[[-60.9 -14.1 -15.6  21.7 -27.6 -11.5  75.8]
 [ -7.3  -8.7 -34.3 -31.6  15.4  59.7 -17.0]
 [ -7.0 -14.6 -10.0  -9.9  17.8 -12.1 -33.7]
 [-19.5 -22.4 -43.0 -19.1  16.2  52.2   2.8]
 [-17.2  -7.9  -5.0   4.8  -5.8  -4.9  15.5]
 [-54.5 -22.5 -46.5 -51.7  11.1   9.3 -19.1]
 [ -0.3 -11.7 -48.1 -34.6  41.8  63.7 -20.6]
 [-20.0 -38.6  -8.5 -20.2  -8.5  16.8 -10.8]
 [-34.6  -7.9 -16.7 -12.9 -37.1 -16.8  16.5]
 [-48.6 -49.6  -7.9 -15.1 -14.5  -6.2  26.3]
 [-58.2 -51.8 -18.0 -34.9  38.4  -8.7 -27.7]
 [-48.5 -10.8 -18.3   4.9 -76.1 -17.7  55.3]] => 26.3

[[-18.3  49.3  63.2 -64.8  30.2 -53.2 -16.1 -20.9  28.3 -48.9  31.6 -57.0]
 [-49.0  10.8 -24.8 -34.9 -13.1 -45.3  17.9 -57.7 -57.4 -54.7  10.2  21.5]
 [-58.3 -29.2 -51.9  29.3  42.0 -15.6  -9.2  48.3  -6.7 -64.6 -47.2 -64.6]
 [ 17.0  -3.1 -44.4  26.2   0.7 -51.9 -49.2 -27.6 -14.1  43.7 -59.6  26.7]
 [-26.5  36.3  19.6 -62.2  52.2 -24.5  39.9 -11.2  -5.6 -12.3  65.0 -55.7]
 [ 46.2  23.4   4.9  -1.3 -12.3  23.7  47.1 -51.4 -58.3 -28.8 -59.7   6.5]
 [ 21.6 -32.9 -55.2  56.2 -62.6 -41.0 -49.2 -50.7  50.6 -34.1  15.9  19.5]
 [  5.0 -20.5  -8.4 -52.6  13.2  26.8 -31.3 -46.8  -8.6 -13.2 -61.1  -9.4]
 [ 62.6  64.2  65.5 -60.6 -58.9  42.6  23.9  46.3  33.6  43.6 -38.7  43.9]
 [-14.7 -33.6  20.3 -41.6 -65.2 -55.8 -12.7 -62.9 -63.6 -34.8  53.5 -39.8]
 [-23.5 -45.5  10.3 -44.7 -20.6  56.3 -10.4   9.9 -35.9  54.3  62.8
  -62.6]] => 43.9

[[-16.4  15.9 -48.5 -17.0 -11.5  55.6 -17.8  -6.2]
 [ 42.0 -43.2 -44.2 -38.6 -40.3  45.8  42.4 -41.6]
 [ 48.4 -48.4   9.5  15.0  11.8 -11.9  49.6  10.5]
 [-18.3  19.0  -4.3  39.7  42.6   4.2 -18.2  47.1]
 [ 47.2 -47.0  22.2  50.0  43.9 -30.4  49.1  38.1]
 [-31.0  31.6 -16.4  49.0  51.8  15.6 -30.3  55.0]
 [ -1.5   2.3  12.4  32.4  34.9 -12.1  -1.2  39.7]
 [-32.5  33.2 -17.0  54.1  57.0  15.8 -31.9  60.1]
 [ 24.8 -25.4 -31.6 -32.9 -32.4  35.2  24.9 -31.3]
 [ 63.7 -64.8 -33.1 -17.6 -23.0  30.9  65.3 -27.8]
 [  5.0  -4.4  12.8  12.8  15.0 -11.0   5.0  19.3]
 [ 21.6 -21.7   1.8  15.3  13.4  -4.2  22.3  11.9]] => -27.8

[[ -7.6  20.2   6.8  30.5  14.3  56.0   5.8  -1.9]
 [  0.1  21.5   3.0  17.7  24.4  54.9   7.1  -9.2]
 [ 14.8  -3.2 -53.4   0.4 -33.3 -50.6  -3.9  -3.2]
 [ 38.8  10.9 -11.4 -65.2  62.5  10.3   8.7 -39.4]
 [ 15.1  -2.5 -54.7   1.4 -33.5 -49.7  -3.7  -3.5]
 [ 14.9  -3.1 -53.6   0.5 -33.2 -50.4  -3.8  -3.3]
 [ 39.4  12.2 -11.1 -65.6  65.3  13.6   9.2 -40.6]
 [ 15.0  -3.3 -53.5   0.0 -33.2 -50.8  -3.9  -3.4]
 [-29.1   4.5  34.7  43.7  -8.0  42.8   0.1  19.8]
 [ 39.4  11.3 -11.7 -66.2  63.8  10.9   8.9 -40.2]] => -3.4

[[ 57.5 -71.3 -70.1  52.4  56.7  67.0  52.8  52.6  57.4  69.1]
 [-61.4  70.0  68.5 -56.3 -60.6 -66.0 -56.7 -56.4 -61.3 -68.4]
 [-59.9 -19.7 -22.1 -61.9 -60.1  56.1 -62.8 -61.8 -59.9  54.9]
 [-30.5  24.3  30.5 -33.8 -31.3  77.3 -33.1 -34.3 -30.7  73.1]
 [-48.8  30.4  35.3 -51.7 -49.5  73.0 -51.2 -52.2 -48.9  67.9]
 [ 57.9   7.1   6.5  60.3  58.1 -70.6  60.7  60.4  57.9 -68.1]
 [ 53.2 -68.2 -66.1  47.6  52.2  70.9  48.0  47.7  53.0  72.1]] => 67.9

[[ 24.2   0.3 -13.5   5.2 -30.4  20.7 -17.3  18.1  -7.4]
 [ 16.4  -1.1  -9.4   5.7 -16.4  25.9  -4.3  18.9  -1.8]
 [  8.5  -1.1  -4.8   6.0  -1.9  30.9   8.5  19.1   4.1]
 [  7.1  -1.3  -5.0   6.5  -0.2  31.8   9.8  18.6   4.8]
 [  9.8  -0.9  -6.1   6.4  -5.0  29.7   5.9  18.9   2.8]
 [ 29.4   1.0 -13.4   5.8 -39.2  18.3 -24.2  18.7 -12.5]
 [ 31.4   1.4 -12.0   6.7 -42.4  17.2 -27.2  18.9 -14.4]
 [ 12.4  -0.9  -6.8   6.2  -9.2  28.2   2.1  18.4   0.9]
 [ 33.0   3.1 -10.0   7.7 -46.2  16.0 -29.8  19.8 -17.2]
 [ 36.0   4.6  -3.7  11.5 -52.3  13.8 -33.3  21.2 -22.2]
 [ 37.1  10.4  18.0  22.1 -59.2   5.8 -32.9  23.9 -31.0]
 [ 27.2   0.5 -13.9   4.8 -35.3  19.7 -21.2  18.1 -10.0]] => -22.2
---
[-26.0  -9.1 -68.6 -32.4] → -26.0
[ -0.3 -48.1 -74.0  -5.5] → -5.5
[-26.7  20.5 -18.9  67.2] → 20.5
[-55.0 -62.4  60.8  43.1] → 43.1
[-67.0  -3.4  36.2   0.8] → 0.8
[-46.5 -67.2  81.7 -32.5] → -32.5
[  5.7  -3.3  54.0 -64.0] → 5.7
---
[[1056 5996 6943 1018 6058 5846 6800]
 [8063 6358 1809 8111 6299 6601 1950]
 [8578 2830 4229 8507 2775 3003 4198]]	8063

[[23 52 34 25]
 [56 69 60 83]]	23

[[120 119 127 156 113 140 108]
 [ 79 202 211 191  49 221 188]]	120

[[558 207 531 268 230 327 414]
 [808 298 531 218 562 616 463]]	558

[[73 44 52 69 17]
 [38 79 21 29 76]]	73

[[1818 5289 4869 8096 6673 6293]
 [6631 4850 7431 8628 3274 1769]]	1818

[[ 622  588  592   53  139  965]
 [ 393 -433  -86  677  185 -805]]	622

[[ 60 126  85  10  30  85]
 [ 86 110  54  33  55  23]
 [ 93  80 151  96 201 111]]	86

[[0 5 2 8 4]
 [4 5 3 6 2]]	0

[[131 106 141 187 158]
 [182 187  29 207 222]
 [108 198  91 138 167]]	182
---
[[-60.8  31.4 -39.4  -2.7  40.5  12.9]
 [ 65.4  28.4  29.7  29.7 -19.0  56.5]] -> 29.7

[ -6.4 -77.2 -34.2  35.5 -20.6 -42.8 -61.4] -> -20.6

[[ -3.4  78.8 -24.3 -17.4  26.0  36.0 -59.6]
 [ -8.1 -65.5 -27.8 -56.9  12.6 -42.2  -0.3]] -> 12.6

[ 69.5  78.2   7.6 -17.3] -> 78.2

[ 10.7 -16.7  33.8  82.4 -12.5 -23.5] -> 82.4

[-31.4  26.5  69.9   5.9  33.8  -8.9] -> 5.9

[[-56.7   5.5 -10.7 -24.1 -77.9]
 [-73.7  10.9   8.4 -10.2 -51.0]
 [-46.9 -19.2 -54.9  -5.5 -22.3]] -> -54.9

[-35.2 -25.3  12.8  78.6] -> -25.3

[[-23.1 -19.4 -24.4 -23.8  32.0  38.0  36.9]
 [-19.2  -8.0  47.6  -8.9 -30.0  -3.2  14.5]
 [-30.3  -6.9  65.3   2.1 -49.2 -44.5  31.3]] -> -49.2
---
[ 14.4  65.3  38.1 -39.1  56.2  -9.9] gives 65.3, 56.2

[[ 33.4 -23.5  53.1  39.5]
 [-27.3 -51.3 -58.1 -19.3]] gives 53.1, 39.5

[[  7.7  34.2  35.8   1.8  15.9  11.5   4.3]
 [-31.9 -33.3  20.9 -39.7  47.8 -21.7  60.2]] gives 60.2, 47.8

[ 29.9   7.2  18.0  43.0 -12.1  40.4 -64.6] gives 43.0, 40.4

[[-19.1  51.6 -48.7  38.8]
 [  6.8  66.7 -82.1 -24.0]] gives 66.7, 51.6

[[ 35.1  22.2   5.4 -46.7  10.6]
 [ 64.7 -13.9 -41.8  -8.7  -9.5]] gives 64.7, 35.1

[[ 13.3 -38.8   4.2   5.8]
 [-40.7  26.8 -45.3  -2.2]
 [ 40.6 -60.3  34.4 -25.6]] gives 40.6, 34.4

[ -9.8  49.5 -29.3 -70.3  14.3] gives 49.5, 14.3
